Here is a tiny trained network, its code and every weight. The questions are about switching its units off for an input and a target symbol, where a switched-off unit gives its printed mean instead of its output.

import numpy as np


def w(rows, s, z=0):
    codes = np.array(rows[::2]) - 128.0
    scale = np.full(codes.shape[1], s)
    scale[-1] = z or s
    return codes * scale


def f(y):
    return y / 2 * (1 + np.tanh(0.7978845608 * (y + 0.044715 * y**3)))


def softmax(a):
    e = np.exp(a - a.max(-1, keepdims=True))
    return e / e.sum(-1, keepdims=True)


def log_softmax(a):
    a = a - a.max(-1, keepdims=True)
    return a - np.log(np.exp(a).sum(-1, keepdims=True))


def net(x, mask):
    ids = ['γθμστφ'.index(c) for c in x.split()]
    T = len(ids)
    res = E[ids] + P[:T]
    q, k, v = (res @ M[0].T for M in (Q, K, V))
    z = softmax(np.where(np.tri(T) > 0, q @ k.T / 4**0.5, -1e9)) @ v
    res = res + np.where(mask[0], z, O[0][:, -1]) @ O[0][:, :-1]
    y = f(res @ A[0][:, :-1].T + A[0][:, -1])
    res = res + np.where(mask[1:9], y, B[0][:, -1]) @ B[0][:, :-1]
    return log_softmax(res[-1] @ U[:, :-1].T + U[:, -1])


Q, K, V, O, A, B = {}, {}, {}, {}, {}, {}
E = w([
[101,174,105,153,243,172],'γ',
[50,155,214,184,176,160],'θ',
[198,134,100,249,129,162],'μ',
[154,81,126,154,93,246],'σ',
[211,253,186,84,135,221],'τ',
[82,61,129,99,170,130],'φ',
],0.012)
P = w([
[238,175,234,165,86,171],'0',
[176,161,156,164,90,119],'1',
[146,146,102,142,95,126],'2',
[115,148,63,121,92,119],'3',
[74,158,28,106,86,114],'4',
[19,170,1,90,83,106],'5',
],0.0086)
Q[0] = w([
[147,83,82,107,222,160],'H1',
[52,77,177,111,60,250],'H1',
[85,119,95,227,138,132],'H1',
[94,190,146,123,237,125],'H1',
],0.015)
K[0] = w([
[137,76,233,129,232,35],'H1',
[172,32,84,27,34,186],'H1',
[182,72,37,176,179,96],'H1',
[184,200,75,46,250,78],'H1',
],0.012)
V[0] = w([
[166,147,225,182,180,187],'H1',
[132,37,238,93,185,103],'H1',
[2,126,133,122,142,181],'H1',
[126,29,93,178,145,124],'H1',
],0.0093)
O[0] = w([
[59,177,101,100,9,145,254],'H1',
[127,161,91,110,153,2,77],'H1',
[156,147,153,167,37,92,117],'H1',
[135,207,151,53,147,150,116],'H1',
],0.0088,0.0074)
A[0] = w([
[255,139,167,191,83,104,196],'N1',
[52,131,133,74,140,99,113],'N2',
[190,175,253,96,156,153,179],'N3',
[114,28,240,173,168,126,251],'N4',
[36,112,63,114,139,103,111],'N5',
[117,121,14,85,211,63,10],'N6',
[72,168,122,183,158,76,75],'N7',
[77,93,65,40,111,73,199],'N8',
],0.019,0.0029)
B[0] = w([
[225,120,166,84,101,80,164],'N1',
[122,140,171,101,79,140,239],'N2',
[208,116,183,176,211,94,137],'N3',
[179,210,65,170,145,86,133],'N4',
[153,111,138,110,107,77,254],'N5',
[5,161,104,143,147,132,156],'N6',
[102,65,103,116,179,138,220],'N7',
[187,136,111,161,153,180,211],'N8',
],0.023,0.0071)
U = w([
[221,140,173,133,132,151,200],'γ',
[3,159,32,183,145,247,231],'θ',
[80,142,165,150,163,111,42],'μ',
[109,95,128,159,209,87,150],'σ',
[106,121,66,155,107,72,4],'τ',
[42,56,160,60,114,89,121],'φ',
],0.0066,0.0041)

Each question gives the input, a string of symbols that net reads in full, and the target symbol t.
The units are the heads (4 rows each of Q, K, V and O) and the neurons (one row each of A and B). Each row of codes is followed by its name. A weight is (code - 128) times the scale printed after its matrix; where a second scale follows, it is the last column's (O, A, B and U).
mask holds one flag per unit, heads first, then neurons. A switched-off unit (its flag False) gives its mean, the last column of its rows in O or B, instead of its output. The means were averaged over made-up inputs and are rounded, as every weight is.
A unit's drop is (log p(t) with every unit on - log p(t) with that unit switched off) / (log p(t) with every unit on - log p(t) with every unit switched off).
The circuit of an input: a set's keep is (log p(t) with only the set's units on - log p(t) with every unit switched off) / (log p(t) with every unit on - log p(t) with every unit switched off). Starting from all 9 units, units are removed one at a time, each time the one whose removal leaves the highest keep (on an exact tie, the one counted first), for as long as the keep stays at least 0.8.
circuit, biggest first: the units of the circuit, biggest drop first
most important unit: the unit with the biggest drop
top k neurons: the k neurons with the biggest drops, biggest first
drop of u: that unit's drop, to one decimal
input γ θ θ σ γ μ, target γ: circuit, biggest first -> [H1 N1]
input θ γ θ, target θ: circuit, biggest first -> [N1 N5]
input τ θ μ φ, target γ: circuit, biggest first -> [N8]
input φ θ θ θ μ, target γ: circuit, biggest first -> [N1 H1]
input μ φ θ, target φ: circuit, biggest first -> [H1 N8 N2]
input θ φ θ, target σ: circuit, biggest first -> [H1 N3 N7]
input θ θ γ θ, target θ: circuit, biggest first -> [H1 N1 N5]
input γ φ μ μ, target θ: top 3 neurons -> [N5 N3 N2]
input θ τ τ, target θ: circuit, biggest first -> [H1 N5]
input σ θ θ, target φ: circuit, biggest first -> [H1 N5 N2]
input φ θ φ, target θ: circuit, biggest first -> [N6 H1]
input θ τ θ μ θ, target γ: top 2 neurons -> [N4 N7]
input σ μ θ φ θ, target σ: top 3 neurons -> [N3 N7 N4]
input θ φ φ, target θ: most important unit -> H1
input φ μ μ μ, target θ: drop of H1 -> 6.0
input τ θ θ θ μ θ, target γ: drop of N4 -> 0.2
input μ θ τ θ, target τ: drop of N5 -> 0.6
